385,150,148,251,8,93,-29,92,94,82,-88,267,193,220,46,-178,351,-170,175,-166,14,78,-245,208,-346,368,120,-79,238,133,-201,-32,-103,159,262,-315,-140	kativ
152,-95,-86,-175,-41,29,-298,322,-46,-237,-61,73,121,122,100,-16,-6,9,93,224,114,164,148,84,281,-125,486,41,-261,-75,193,121,-115,54,76,-42,115	buliv
387,145,289,90,104,216,88,-166,-296,-49,-98,-103,-45,152,84,-228,151,-236,-97,-262,-52,-372,52,-68,118,109,-52,101,171,251,-324,76,-116,230,209,-6,-118	fero
227,144,313,81,8,192,128,11,-291,-177,71,9,-446,303,158,-279,221,-259,-127,-178,89,-220,88,-21,334,-41,-163,195,248,106,-475,101,-20,314,489,-103,-114	fero
458,155,287,77,115,148,20,158,-189,-194,-309,119,29,3,161,-318,125,-158,69,-297,198,-47,-303,138,-368,258,374,-136,274,214,-331,-7,-234,375,284,-149,-206	fero
233,0,-100,-135,-15,155,-258,281,-9,-216,-19,44,268,-82,28,-47,12,-140,140,78,79,49,264,79,406,-120,495,85,-40,-87,79,35,-230,-20,252,-173,51	lanep
254,123,244,29,-36,625,76,-146,-115,3,244,-136,-107,143,42,-146,188,-232,-112,-249,265,-56,135,47,357,-86,-56,146,268,206,-405,29,79,336,579,-49,-155	Non
-38,33,0,-34,-77,274,-37,-203,295,269,-84,-310,158,-342,-279,40,-108,-267,114,-434,382,-53,198,-24,-38,-84,368,-250,419,117,-60,-127,26,-193,146,31,54	buliv
266,57,286,102,0,347,55,-6,-288,-43,139,-241,-367,88,76,-142,65,-132,-47,-356,194,-316,185,-34,424,-22,-146,109,222,136,-346,100,-44,336,411,-56,-133	Non
596,95,-24,192,-56,278,243,-204,148,157,-23,67,268,355,72,-91,93,-286,347,74,39,-263,-37,-167,339,570,-156,226,26,-3,-89,155,43,-294,-76,-6,124	buliv
244,137,130,174,153,352,-34,-164,-156,103,136,-98,-156,23,144,-134,156,-110,-65,-298,77,-167,2,-95,321,252,-249,128,265,40,-385,38,-6,208,503,-148,-89	tel
231,189,259,360,129,-158,88,-160,-112,98,-99,109,-188,-39,50,-97,248,27,-71,-482,-120,63,-285,197,-550,116,-37,-282,283,316,-351,-176,-241,607,405,-217,-301	lub
105,-177,124,-195,177,561,-236,-117,-254,202,130,-141,10,-184,274,13,214,205,-119,-235,59,8,-104,33,1,-90,205,36,-63,188,-67,-3,55,212,-284,-45,257	lanep
-96,-28,-83,-42,-89,-273,-21,346,-74,-176,41,213,-183,97,62,6,-51,27,40,342,76,250,196,37,207,-233,184,63,-131,-215,50,99,72,121,236,39,155	Lorum
124,191,-115,-14,117,50,-310,33,12,-150,35,161,561,-163,183,-1,188,164,304,263,-238,95,69,64,-11,17,29,99,-268,-12,269,-12,-75,-264,-57,-48,-47	Non
122,-59,-57,-37,-44,139,-180,197,-21,-194,76,69,128,41,69,-18,58,-49,181,113,-20,117,223,121,393,-119,275,99,-123,-83,30,42,-106,0,212,-127,77	kativ
-68,-43,212,3,90,223,59,-199,41,315,-122,-454,-24,-433,-223,63,-85,-186,-107,-663,220,-207,-7,-93,-446,-182,336,-371,385,282,-98,-187,-94,87,-138,113,-53	lanep
433,106,105,43,58,220,-110,-57,-62,65,-154,136,306,131,33,-189,318,-169,-24,-265,96,12,-210,219,-360,172,399,-150,62,321,-116,-60,-109,122,114,-132,-258	Lorum
-102,-169,18,8,58,-491,-88,366,-175,-262,-129,3,-240,87,-15,36,-30,38,50,349,-380,138,112,-107,-129,-250,289,-29,-367,-129,127,201,-45,271,-126,218,18	tel
500,4,126,136,114,158,146,124,-241,148,-180,52,286,125,22,-145,238,-148,126,-197,-248,-36,-295,96,-459,159,297,-159,48,215,-112,29,-235,114,-19,-52,-256	Non
101,-174,11,-132,200,418,-210,57,-281,167,107,-31,330,-79,294,-42,194,155,-29,20,22,-56,-213,107,152,11,151,161,-338,93,22,58,-36,-19,-265,-154,220	nelot
273,-23,69,231,111,379,-237,162,-60,19,140,40,10,-70,100,-173,176,-165,-200,-432,80,83,-234,281,-142,438,208,-106,167,29,-380,-109,-17,189,284,-312,-142	Non
-27,-328,96,-141,301,40,-97,91,-396,-116,90,-245,262,6,235,24,374,293,50,264,-629,63,-111,-129,-117,-347,-219,222,-593,66,177,77,-217,187,-574,106,306	buliv
-300,-282,-47,-74,169,211,-240,182,-222,242,284,53,-282,80,460,-11,143,220,-158,141,-120,73,-300,-23,304,81,-52,144,-395,-196,-36,146,147,-277,-383,-207,376	lanep
126,-26,-11,-152,202,463,-288,-59,-133,436,6,55,428,-119,283,21,255,49,-119,-108,221,5,-335,86,-80,19,449,-20,-263,264,133,4,-14,-79,-337,-101,188	lub
370,48,138,153,51,43,-63,59,-108,-182,-20,59,19,47,109,-181,154,-9,-26,-257,13,33,-123,178,-269,191,228,-106,113,181,-182,-48,-62,273,102,-152,-156	Lorum
8,49,-134,-88,28,-49,-303,257,-19,-278,99,261,-120,-93,195,-143,121,74,32,145,131,250,265,37,669,17,144,127,-55,-350,-90,57,-110,115,503,-163,258	Lorum
211,110,203,103,77,45,-46,-78,-170,-46,51,-7,-326,225,162,-186,159,-65,-146,-15,20,-263,74,-128,295,133,-234,130,-96,172,-243,216,96,276,225,64,-44	zok
465,33,60,222,66,520,-76,-77,-158,177,-75,199,227,286,169,-226,345,-192,-152,-174,123,-73,-269,252,22,565,202,-29,35,210,-360,48,-87,135,235,-235,35	nelot
436,83,108,137,118,180,-16,-11,-148,-122,155,-86,-62,242,161,-240,147,-271,-38,-41,-21,-240,93,-161,475,192,-92,268,-105,14,-266,172,35,74,279,-15,-43	buliv
-59,-100,89,-163,117,550,-229,-101,-153,218,102,-23,175,-19,276,-1,208,162,-60,-22,101,26,-240,90,58,-11,107,136,-169,109,3,46,100,-25,-284,-123,280	nelot
-17,187,42,-5,125,-6,-251,-76,-71,-181,-153,87,376,-282,85,45,139,178,261,-73,-379,107,-35,-21,-257,-117,20,-107,-75,181,229,-124,-202,-18,-142,-59,-74	kativ
369,56,81,39,-82,234,227,-24,-388,-305,84,16,-295,506,111,-278,132,-140,43,201,35,-221,250,35,717,72,-186,382,-89,-35,-370,215,-2,141,462,-31,10	tel
450,93,163,197,71,387,-49,-19,-22,-69,1,125,263,128,158,-222,330,-177,134,-315,52,112,-166,236,-70,293,280,-26,209,206,-289,-56,-40,49,233,-273,-186	kativ
351,108,196,133,81,206,44,20,-195,-142,123,-35,-182,183,177,-229,186,-235,-79,-129,80,-240,57,-92,373,134,-170,215,61,103,-360,116,-1,203,323,-52,-69	buliv
181,-67,-125,61,25,37,-320,596,63,-148,119,156,87,68,201,-63,46,-139,128,237,-50,161,79,146,391,34,486,60,-273,-222,69,112,-146,-12,228,-290,115	ner
47,32,31,-91,-85,318,76,-141,208,223,-128,-288,348,-392,-292,9,-151,-320,36,-360,439,-245,285,130,-32,-136,448,-204,438,206,-113,-183,-45,-215,159,29,8	fero
95,106,7,36,-97,217,26,-137,344,123,-101,-286,199,-366,-271,9,-158,-298,224,-316,310,-105,268,-60,-4,-18,327,-204,406,133,-53,-98,52,-167,160,56,61	fero
218,-51,-102,-134,-33,181,-190,303,-51,-169,-12,108,299,97,47,-50,50,-97,153,213,-46,76,93,93,344,42,361,124,-226,-55,93,86,-122,-111,97,-181,48	lanep
128,211,5,-7,101,243,-286,-119,55,26,-41,104,586,-222,59,48,237,127,240,-26,-158,32,79,66,-116,112,30,-31,-34,163,197,-108,-124,-93,-64,-83,55	kativ
4,-125,-95,-91,-5,-69,-119,214,-146,-105,-91,-10,193,-34,-193,37,-27,-159,-164,0,-93,-19,169,153,95,-118,405,-16,-176,27,39,-131,-25,67,50,-98,52	ner
355,99,-26,-151,-6,520,-168,20,13,290,-60,17,429,-261,38,-86,-98,-196,22,-123,624,-193,177,213,178,167,739,-131,130,105,-117,2,14,-154,383,-38,212	tel
-216,176,113,-65,54,-83,-107,-154,-59,-135,-158,34,289,-262,-22,83,211,241,191,30,-380,-12,127,36,-385,-310,-197,-92,43,221,175,-157,-210,105,-148,16,-90	nelot
-103,-121,-36,-153,-85,-60,303,15,226,357,-293,-354,236,-369,-525,88,-351,-323,-68,-378,341,-233,111,13,-255,-236,489,-387,401,173,-24,-189,-120,-242,79,135,-161	buliv
280,124,199,201,53,26,7,69,-95,-295,48,108,-166,83,205,-174,161,14,-67,-221,-24,192,-242,153,-187,21,101,-49,97,91,-212,-7,-57,379,217,-98,-269	lub
198,-154,71,-284,214,276,-16,71,-285,233,174,51,405,19,278,-17,188,84,-139,141,32,-97,-267,61,-140,-136,293,167,-403,180,84,60,-58,-18,-427,42,152	buliv
-126,107,50,133,2,86,-28,-14,216,172,-65,-277,-114,-413,-219,-50,-120,-248,121,-406,410,-165,244,-48,34,-7,215,-176,477,-15,-217,-138,37,-92,365,-64,118	kativ
132,200,42,388,26,104,124,6,-102,48,236,170,-110,316,123,-149,267,-190,54,86,-136,5,-11,-1,250,240,-408,210,-2,-6,-287,53,213,104,268,-191,-126	zok
208,341,-33,96,-25,143,-232,-77,186,-106,73,178,167,-155,77,10,94,124,240,116,131,68,114,89,72,145,61,38,14,-56,97,15,39,-9,283,-13,-29	lanep
223,-60,-120,-55,-89,119,-222,241,31,-194,27,60,10,118,111,-40,25,-8,242,223,-59,113,287,55,429,-38,276,112,-94,-190,68,136,-42,-46,214,-85,144	Lorum
423,21,256,225,91,60,162,63,-149,-182,166,-129,-455,330,172,-224,258,-216,161,45,-245,-206,94,-232,358,111,-199,288,-128,20,-351,309,50,173,201,127,-9	Non
8,105,11,-51,-96,259,8,-81,225,139,-87,-258,230,-398,-234,5,-114,-189,136,-360,428,-115,180,58,-16,-81,400,-203,387,168,-53,-151,-39,-127,187,-60,42	lub
551,121,282,-238,129,495,-88,-440,24,-57,94,-255,-166,-160,19,-36,99,98,-88,-371,272,-371,278,-203,84,213,42,163,406,230,-268,36,0,529,318,223,165	zok
-79,-27,86,-127,187,378,-282,-156,-173,281,124,0,113,-209,301,12,187,203,-141,-206,189,38,-246,42,-47,-61,74,29,-44,107,2,-44,7,133,-175,-122,179	Lorum
451,67,271,129,137,158,-67,116,-290,-173,166,-31,-406,359,265,-278,279,-141,-74,-43,-60,-146,95,-94,532,110,-93,265,-149,-64,-348,300,-42,334,449,22,4	buliv
50,208,-39,-23,116,-134,-253,-61,-72,-89,-179,79,347,-218,57,41,54,240,320,109,-305,-7,60,-10,-229,15,53,-48,-153,10,282,-43,-225,-89,-94,-5,8	Non
60,-142,-13,-123,260,432,-204,-24,-294,199,104,25,175,-83,376,-33,193,187,-49,31,2,79,-271,50,167,49,182,176,-268,-19,-38,96,26,-85,-209,-75,300	zok
87,196,58,-46,134,82,-249,-25,1,-277,-60,184,544,88,209,-78,445,36,151,287,-348,87,137,54,181,-85,-81,165,-331,122,173,-51,-205,-124,-117,-64,47	buliv
66,-78,89,-103,192,582,-183,-58,-188,163,238,3,381,-113,404,-13,306,108,-90,-62,-54,120,-192,146,70,-125,122,141,-165,133,-41,-44,17,-30,-240,-149,192	lub
535,134,138,178,105,218,-133,179,19,-96,43,192,100,33,279,-242,214,-58,63,-161,104,71,-208,156,-98,386,267,-66,94,116,-220,56,-46,216,219,-199,-86	fero
-747,173,-78,248,-47,-899,86,-647,-261,-282,-436,346,-252,18,-203,288,-341,396,-187,34,-722,423,-337,88,-461,-149,-363,-146,-248,-117,237,-330,32,95,-369,0,-6	lanep
59,225,-14,-115,139,77,-256,-43,-151,-144,-109,187,498,-252,134,-31,118,157,60,10,-181,-45,22,119,-109,6,8,0,-103,103,172,-143,-240,-76,-81,-114,-5	zok
-105,171,56,129,-110,113,38,-41,242,206,10,-138,-186,-213,-144,5,-49,-181,105,-271,246,-76,88,-63,-5,-47,130,-215,331,78,-62,-25,23,-161,124,-46,70	lanep
-52,-68,247,204,89,458,118,-193,-203,141,412,-305,-394,67,184,94,244,31,-181,-368,-388,95,-30,-68,-294,-493,-310,-163,229,311,-217,-66,-85,469,101,51,-241	zok
-139,-13,-43,-36,-103,294,-48,-4,375,190,20,-245,139,-325,-215,65,-166,-181,61,-289,448,-53,183,24,16,49,271,-237,338,21,-1,-140,100,-235,45,-10,75	zok
402,335,-75,116,47,-215,-266,-95,-88,-165,-335,90,566,-181,8,-64,86,143,528,-42,-392,-250,14,-115,-63,239,-82,-112,-235,199,400,12,-417,20,-184,-148,-231	lub
-20,-23,91,-70,-53,149,49,75,138,143,-88,-274,123,-261,-216,-26,-129,-272,-46,-334,358,-178,126,45,-115,-157,393,-247,299,199,-98,-112,-45,-100,105,4,-48	buliv
374,-64,-60,192,137,-385,-2,-60,-252,39,-100,-175,-570,274,-6,-65,-83,24,138,233,-600,-451,159,-429,-51,327,-203,65,-267,-268,-70,418,-25,106,121,424,-33	tel
532,20,183,188,82,192,0,-87,-210,-336,257,-134,-438,300,274,-286,179,-122,-56,45,-93,-240,175,-214,601,152,-196,360,-83,-62,-414,337,164,261,436,153,17	Non
400,129,108,244,113,-50,-112,135,-83,14,-38,143,-199,87,133,-149,141,103,191,-165,56,15,-227,115,-411,593,253,-104,66,82,-195,87,33,251,72,-123,-130	buliv
-36,-304,-263,-357,-178,581,-439,177,62,-163,72,-380,359,-353,-293,204,-66,51,-86,-513,85,165,350,250,16,-349,441,-211,423,108,268,-443,-276,12,-79,-470,169	lanep
523,74,84,94,50,185,-22,85,-28,27,-47,172,299,157,143,-197,211,-85,41,-84,5,-7,-246,159,-147,367,324,-76,-67,186,-115,93,-88,109,56,-115,-183	lub
198,108,26,383,110,-501,470,-305,494,370,-127,-237,-77,-68,-139,-138,-1,-241,171,158,-172,-411,72,-542,88,62,-432,-132,-46,28,-80,247,-35,-109,17,486,-52	Non
428,-60,-53,138,123,-94,-30,154,-116,-20,-181,98,309,150,78,-137,132,10,192,170,-327,-28,-163,105,-283,252,309,-126,-297,43,34,113,-243,92,-67,-5,-208	tel
545,83,131,125,51,452,16,-194,-197,13,131,79,15,319,149,-253,315,-338,-145,-256,122,-288,53,-21,532,268,-112,230,99,104,-392,70,-26,154,425,-115,-62	kativ
343,16,145,-2,-14,370,118,57,-239,10,105,-49,-126,506,103,-155,230,-160,-69,26,-82,-321,41,-55,396,199,-290,266,-39,51,-171,130,-40,44,90,-98,12	fero
369,190,146,259,119,-29,153,44,18,260,-64,202,342,-62,-84,-90,132,-214,-105,-310,50,-56,-388,211,-575,292,273,-239,143,324,-202,-143,-98,230,171,-141,-471	Non
539,121,-64,-158,166,373,-336,-196,221,-200,172,-5,879,-492,320,210,188,500,823,154,-197,509,395,149,222,-103,197,82,-350,0,442,43,-199,-157,78,205,233	lub
427,334,233,359,97,412,-110,281,-107,-189,131,203,-117,-11,341,-275,344,11,175,-409,216,260,-361,193,-50,388,96,-57,431,130,-366,-32,-58,365,490,-513,-179	tel
178,301,7,32,101,165,-220,-160,48,-42,-10,175,633,-100,96,-46,261,77,301,57,-312,51,51,22,-92,76,-92,4,-91,102,195,-71,-164,-138,42,-87,-106	kativ
173,12,-80,82,-135,-49,-155,154,248,-193,68,24,-22,161,-66,47,137,-51,399,303,-154,146,163,-32,178,-19,343,97,-223,-74,182,178,69,-66,-40,21,72	Non
